Here is a tiny trained network, its code and every weight. The questions are about switching its units off for an input and a class, where a switched-off unit gives its printed mean instead of its output.

import numpy as np


def w(rows, s, z=0):
    codes = np.array(rows[::2]) - 128.0
    scale = np.full(codes.shape[1], s)
    scale[-1] = z or s
    return codes * scale


def norm(h):
    return h / np.sqrt((h * h).mean(-1, keepdims=True) + 1e-5)


def f(y):
    return y / 2 * (1 + np.tanh(0.7978845608 * (y + 0.044715 * y**3)))


def log_softmax(a):
    a = a - a.max(-1, keepdims=True)
    return a - np.log(np.exp(a).sum(-1, keepdims=True))


def net(x, mask):
    res = np.array(x, float).reshape(1, 5) / 4 @ E
    u = 0
    for l in range(4):
        y = f(norm(res) @ A[l][:, :-1].T + A[l][:, -1])
        res = res + np.where(mask[u : u + 5], y, B[l][:, -1]) @ B[l][:, :-1]
        u += 5
    return log_softmax(norm(res)[-1] @ U[:, :-1].T + U[:, -1])


A, B = {}, {}
E = w([
[137,139,140,117],'x0',
[147,59,169,189],'x1',
[130,127,127,129],'x2',
[254,103,80,148],'x3',
[116,53,120,71],'x4',
],0.0096)
A[0] = w([
[74,76,141,33,252],'0.n1',
[108,54,219,149,225],'0.n2',
[211,207,77,118,93],'0.n3',
[140,93,139,48,62],'0.n4',
[254,80,66,70,172],'0.n5',
],0.0059,0.0012)
B[0] = w([
[161,59,159,60,209],'0.n1',
[136,54,172,154,198],'0.n2',
[105,136,78,100,202],'0.n3',
[88,128,97,78,139],'0.n4',
[99,110,34,253,254],'0.n5',
],0.0063,0.0033)
A[1] = w([
[61,70,188,195,178],'1.n1',
[78,230,3,45,81],'1.n2',
[79,51,75,151,83],'1.n3',
[178,37,225,237,252],'1.n4',
[154,199,212,223,136],'1.n5',
],0.0055,0.0029)
B[1] = w([
[78,243,168,124,186],'1.n1',
[91,77,143,191,191],'1.n2',
[19,106,89,106,140],'1.n3',
[79,110,255,148,254],'1.n4',
[117,220,66,209,168],'1.n5',
],0.0056,0.0046)
A[2] = w([
[189,47,199,247,169],'2.n1',
[124,145,206,102,152],'2.n2',
[114,200,253,134,147],'2.n3',
[2,207,28,75,251],'2.n4',
[223,186,23,74,114],'2.n5',
],0.0065,0.0032)
B[2] = w([
[201,182,205,131,228],'2.n1',
[102,58,101,118,155],'2.n2',
[57,202,65,102,195],'2.n3',
[216,139,102,72,253],'2.n4',
[225,2,125,221,172],'2.n5',
],0.0079,0.0052)
A[3] = w([
[116,154,157,36,12],'3.n1',
[109,2,77,156,140],'3.n2',
[52,42,135,14,8],'3.n3',
[53,131,114,104,47],'3.n4',
[157,207,7,88,127],'3.n5',
],0.0067,0.0016)
B[3] = w([
[168,137,69,123,155],'3.n1',
[29,7,156,148,199],'3.n2',
[226,139,151,114,234],'3.n3',
[155,129,51,149,137],'3.n4',
[18,144,1,175,254],'3.n5',
],0.0074,0.0026)
U = w([
[44,201,32,99,205],'0',
[174,135,45,192,166],'1',
[116,117,109,3,248],'2',
[104,42,36,146,26],'3',
[32,229,201,165,110],'4',
[177,198,179,221,72],'5',
[38,87,234,71,62],'6',
[158,88,201,187,175],'7',
],0.014,0.0018)

Each question gives the input, the list of numbers given to net, and the class t.
The units are the neurons (one row each of A and B). Each row of codes is followed by its name. A weight is (code - 128) times the scale printed after its matrix; where a second scale follows, it is the last column's (A, B and U).
mask holds one flag per neuron, layer by layer. A switched-off neuron (its flag False) gives its mean, the last column of its row in B, instead of its output. The means were averaged over made-up inputs and are rounded, as every weight is.
A unit's drop is (log p(t) with every unit on - log p(t) with that unit switched off) / (log p(t) with every unit on - log p(t) with every unit switched off).
The circuit of an input: a set's keep is (log p(t) with only the set's units on - log p(t) with every unit switched off) / (log p(t) with every unit on - log p(t) with every unit switched off). Starting from the 12 units with the biggest drops (on a tie, the unit counted first), units are removed one at a time, each time the one whose removal leaves the highest keep (on an exact tie, the one counted first), for as long as the keep stays at least 0.8.
units of the circuit, in order: the units of the circuit, biggest drop first
unit that matters most: the unit with the biggest drop
k most important neurons: the k neurons with the biggest drops, biggest first
k most important neurons of layer l: the k neurons of layer l with the biggest drops, biggest first
drop of u: that unit's drop, to one decimal
input [0,-5,6,1,-4], class 1: unit that matters most : 1.n4
input [-8,2,5,3,2], class 7: units of the circuit, in order : [2.n1 2.n4]
input [3,7,-4,-1,-4], class 4: units of the circuit, in order : [2.n3 1.n1 2.n5]
input [-7,-7,8,2,8], class 3: 2 most important neurons of layer 3 : [3.n2 3.n5]
input [7,1,0,-1,-1], class 4: 2 most important neurons : [1.n4 0.n2]
input [5,-7,-2,-8,5], class 2: 2 most important neurons of layer 0 : [0.n1 0.n5]
input [-5,-7,-2,-7,-8], class 0: 2 most important neurons of layer 2 : [2.n4 2.n1]
input [6,-8,-4,7,5], class 3: 2 most important neurons of layer 2 : [2.n5 2.n1]
input [3,4,5,0,8], class 6: 2 most important neurons of layer 2 : [2.n4 2.n5]
input [8,-3,-1,6,1], class 3: 2 most important neurons of layer 3 : [3.n2 3.n3]
input [8,-3,-8,-2,1], class 2: 2 most important neurons of layer 1 : [1.n5 1.n1]
input [-1,-1,2,0,-7], class 0: 2 most important neurons : [3.n5 2.n1]
input [-6,-6,-8,-8,1], class 2: drop of 0.n5 : 0.3
input [5,-5,3,-6,6], class 2: drop of 3.n3 : 0.1
input [-8,4,-2,-2,1], class 6: drop of 0.n5 : 0.2
input [-1,-8,2,-8,4], class 2: most important neuron of layer 3 : [3.n3]
input [-1,-5,-1,1,8], class 3: drop of 3.n2 : 0.3
input [4,-7,0,-6,-8], class 0: 2 most important neurons of layer 2 : [2.n4 2.n1]
